[[114 142 123 131 111 151]
 [136 144 105 119 124 134]
 [135 144 127 104 102 131]
 [130 137 114 128 122 108]
 [135 139 125 120 104 132]
 [107 137 133 134 108 121]
 [109 138 112 144 130 124]]
->
[[151 134 131 108 132 121 124]
 [111 124 102 122 104 108 130]
 [131 119 104 128 120 134 144]
 [123 105 127 114 125 133 112]
 [142 144 144 137 139 137 138]
 [114 136 135 130 135 107 109]]

[[120 134 128 135 108 137 147 140 107 106]
 [112 136 151 150 127 141 129 118 124 112]
 [136 151 113 109 119 152 134 117 117 126]
 [148 141 139 123 151 124 125 110 120 142]
 [107 108 125 130 116 148 132 123 137 132]
 [147 112 149 108 146 110 147 135 135 132]
 [120 137 122 106 140 146 108 146 108 108]
 [135 113 140 133 142 112 113 148 116 125]]
->
[[106 112 126 142 132 132 108 125]
 [107 124 117 120 137 135 108 116]
 [140 118 117 110 123 135 146 148]
 [147 129 134 125 132 147 108 113]
 [137 141 152 124 148 110 146 112]
 [108 127 119 151 116 146 140 142]
 [135 150 109 123 130 108 106 133]
 [128 151 113 139 125 149 122 140]
 [134 136 151 141 108 112 137 113]
 [120 112 136 148 107 147 120 135]]

[[135 122 114 128 123 104 132]
 [125 125 140 121 144 117 143]
 [104 122 147 100 148 136 105]
 [131 126 124 135 125 128 130]
 [129 144 128 131 131 122 137]
 [127 133 126 125 129 124 127]
 [128 134 126 130 127 126 132]
 [150 128 111 149 112 120 147]
 [122 123 124 121 125 129 123]]
->
[[132 143 105 130 137 127 132 147 123]
 [104 117 136 128 122 124 126 120 129]
 [123 144 148 125 131 129 127 112 125]
 [128 121 100 135 131 125 130 149 121]
 [114 140 147 124 128 126 126 111 124]
 [122 125 122 126 144 133 134 128 123]
 [135 125 104 131 129 127 128 150 122]]

[[109 142 121 122 142 123 119 119 118 118 120 121 108 146 140]
 [125 131 134 124 142 114 132 111 122 120 143 127 130 115 123]
 [114 136 148 114 123 141 117 136 127 142 123 139 123 134 123]
 [115 121 129 132 118 127 116 124 156 115 130 139 117 135 118]]
->
[[140 123 123 118]
 [146 115 134 135]
 [108 130 123 117]
 [121 127 139 139]
 [120 143 123 130]
 [118 120 142 115]
 [118 122 127 156]
 [119 111 136 124]
 [119 132 117 116]
 [123 114 141 127]
 [142 142 123 118]
 [122 124 114 132]
 [121 134 148 129]
 [142 131 136 121]
 [109 125 114 115]]

[[126 137 129 124 127 120 133 128 123 133 130 121 133 122 122]
 [128 141 136 120 147 110 131 116 117 124 126 137 141 128 139]
 [132 157 147 127 142 101 137 117 113 133 128 130 146 112 130]]
->
[[122 139 130]
 [122 128 112]
 [133 141 146]
 [121 137 130]
 [130 126 128]
 [133 124 133]
 [123 117 113]
 [128 116 117]
 [133 131 137]
 [120 110 101]
 [127 147 142]
 [124 120 127]
 [129 136 147]
 [137 141 157]
 [126 128 132]]

[[111 127 117]
 [140 130 129]
 [123 144 106]
 [129 119 137]]
->
[[117 129 106 137]
 [127 130 144 119]
 [111 140 123 129]]

[[119 132 128 142 103 125 141 143]
 [112 120 136 118 106 146 109 132]
 [105 127 148 134 134 104 139 105]
 [111 128 142 137 134 123 138 110]
 [127 130 124 124 124 130 124 127]
 [129 132 134 122 136 129 125 123]
 [141 158 119 116 112 140 124 149]
 [127 128 112 130 123 126 129 123]
 [109 125 143 134 134 106 138 106]]
->
[[143 132 105 110 127 123 149 123 106]
 [141 109 139 138 124 125 124 129 138]
 [125 146 104 123 130 129 140 126 106]
 [103 106 134 134 124 136 112 123 134]
 [142 118 134 137 124 122 116 130 134]
 [128 136 148 142 124 134 119 112 143]
 [132 120 127 128 130 132 158 128 125]
 [119 112 105 111 127 129 141 127 109]]

[[144 134 112 119 122 124 142 139 136 111]
 [141 118 132 122 144 123 124 148 152 125]
 [124 138 135 118 120 142 120 124 109 142]
 [137 151 129 115 113 127 139 118 120 121]
 [119 114 133 123 144 117 127 122 141 129]
 [109 112 122 123 133 135 122 123 116 139]
 [124 130 108 120 114 137 135 128 109 125]
 [126 120 142 121 138 134 112 136 131 142]
 [137 136 137 118 136 109 140 119 148 116]]
->
[[111 125 142 121 129 139 125 142 116]
 [136 152 109 120 141 116 109 131 148]
 [139 148 124 118 122 123 128 136 119]
 [142 124 120 139 127 122 135 112 140]
 [124 123 142 127 117 135 137 134 109]
 [122 144 120 113 144 133 114 138 136]
 [119 122 118 115 123 123 120 121 118]
 [112 132 135 129 133 122 108 142 137]
 [134 118 138 151 114 112 130 120 136]
 [144 141 124 137 119 109 124 126 137]]
---
[[145 155 134 122 127 123]
 [127 129 128 127 128 128]]
->
[[155 134 122 127 123 145]
 [129 128 127 128 128 127]]

[[122 117 120 126]
 [133 121 115 134]
 [130 118 134 121]
 [138 133 124 129]
 [131 135 128 124]
 [128 102 127 139]
 [126 124 123 103]]
->
[[117 120 126 122]
 [121 115 134 133]
 [118 134 121 130]
 [133 124 129 138]
 [135 128 124 131]
 [102 127 139 128]
 [124 123 103 126]]

[[151 124 125 127 134 133]
 [120 125 140 125 130 125]
 [136 120 123 129 143 122]
 [116 122 131 130 126 125]
 [121 125 139 125 129 123]
 [143 143 138 123 135 132]
 [128 128 129 127 128 129]
 [110 127 133 132 121 137]
 [119 132 131 129 123 140]
 [125 133 131 129 123 133]
 [129 127 128 126 128 128]
 [135 115 127 155 145 124]]
->
[[124 125 127 134 133 151]
 [125 140 125 130 125 120]
 [120 123 129 143 122 136]
 [122 131 130 126 125 116]
 [125 139 125 129 123 121]
 [143 138 123 135 132 143]
 [128 129 127 128 129 128]
 [127 133 132 121 137 110]
 [132 131 129 123 140 119]
 [133 131 129 123 133 125]
 [127 128 126 128 128 129]
 [115 127 155 145 124 135]]

[[128 142 125 136 125 120 123 132 128 136 143]
 [147 134 131 134 147 120 127 138 124 138 117]
 [119 126 135 136 132 152 129 122 142 124 134]
 [143 142 141 128 136 129 134 114 124 133 143]
 [124 144 138 123 113 142 134 135 126 135 143]
 [152 125 121 117 121 132 128 141 143 136 129]
 [140 129 126 136 113 125 111 128 126 124 132]
 [109 131 130 135 113 138 125 116 111 128 135]]
->
[[142 125 136 125 120 123 132 128 136 143 128]
 [134 131 134 147 120 127 138 124 138 117 147]
 [126 135 136 132 152 129 122 142 124 134 119]
 [142 141 128 136 129 134 114 124 133 143 143]
 [144 138 123 113 142 134 135 126 135 143 124]
 [125 121 117 121 132 128 141 143 136 129 152]
 [129 126 136 113 125 111 128 126 124 132 140]
 [131 130 135 113 138 125 116 111 128 135 109]]

[[131 125 133 137 118 121 136]
 [115 128 128 122 137 123 140]
 [123 127 124 128 131 129 128]
 [126 131 125 131 125 137 128]
 [131 130 136 139 118 131 139]
 [124 128 116 139 128 110 136]
 [125 131 121 132 126 139 125]
 [123 128 118 133 130 122 131]
 [135 127 141 138 113 131 140]
 [121 138 110 137 125 152 120]
 [128 125 127 130 123 131 127]]
->
[[125 133 137 118 121 136 131]
 [128 128 122 137 123 140 115]
 [127 124 128 131 129 128 123]
 [131 125 131 125 137 128 126]
 [130 136 139 118 131 139 131]
 [128 116 139 128 110 136 124]
 [131 121 132 126 139 125 125]
 [128 118 133 130 122 131 123]
 [127 141 138 113 131 140 135]
 [138 110 137 125 152 120 121]
 [125 127 130 123 131 127 128]]

[[128 129 122 129 130]
 [128 129 122 129 100]
 [128 132 122 129 147]
 [128 127 122 129 141]]
->
[[129 122 129 130 128]
 [129 122 129 100 128]
 [132 122 129 147 128]
 [127 122 129 141 128]]

[[122 114]
 [114 112]
 [110 106]
 [119 114]
 [142 113]
 [139 139]
 [134 129]
 [113 114]
 [108 111]
 [121 113]
 [128 106]]
->
[[114 122]
 [112 114]
 [106 110]
 [114 119]
 [113 142]
 [139 139]
 [129 134]
 [114 113]
 [111 108]
 [113 121]
 [106 128]]
---
[[104 128 124]
 [140 136 100]]
->
[[128 124]
 [136 100]]

[[113 127 126 119 155]
 [113 127 126 119 156]]
->
[[127 126]
 [127 126]]

[[124 123 136]
 [132 132 120]
 [133 131 119]
 [113 115 151]]
->
[[123 136]
 [132 120]]

[[120 117 128]
 [ 98 125 111]]
->
[[117 128]
 [125 111]]

[[133 107 110 101]
 [156 103 134 114]]
->
[[107 110]
 [103 134]]

[[125 128 131 117 129]
 [133 135 129 140 117]
 [127 122 129 137 128]
 [123 127 133 101 125]]
->
[[128 131]
 [135 129]]

[[149 104 118 128]
 [120 107 116 105]]
->
[[104 118]
 [107 116]]
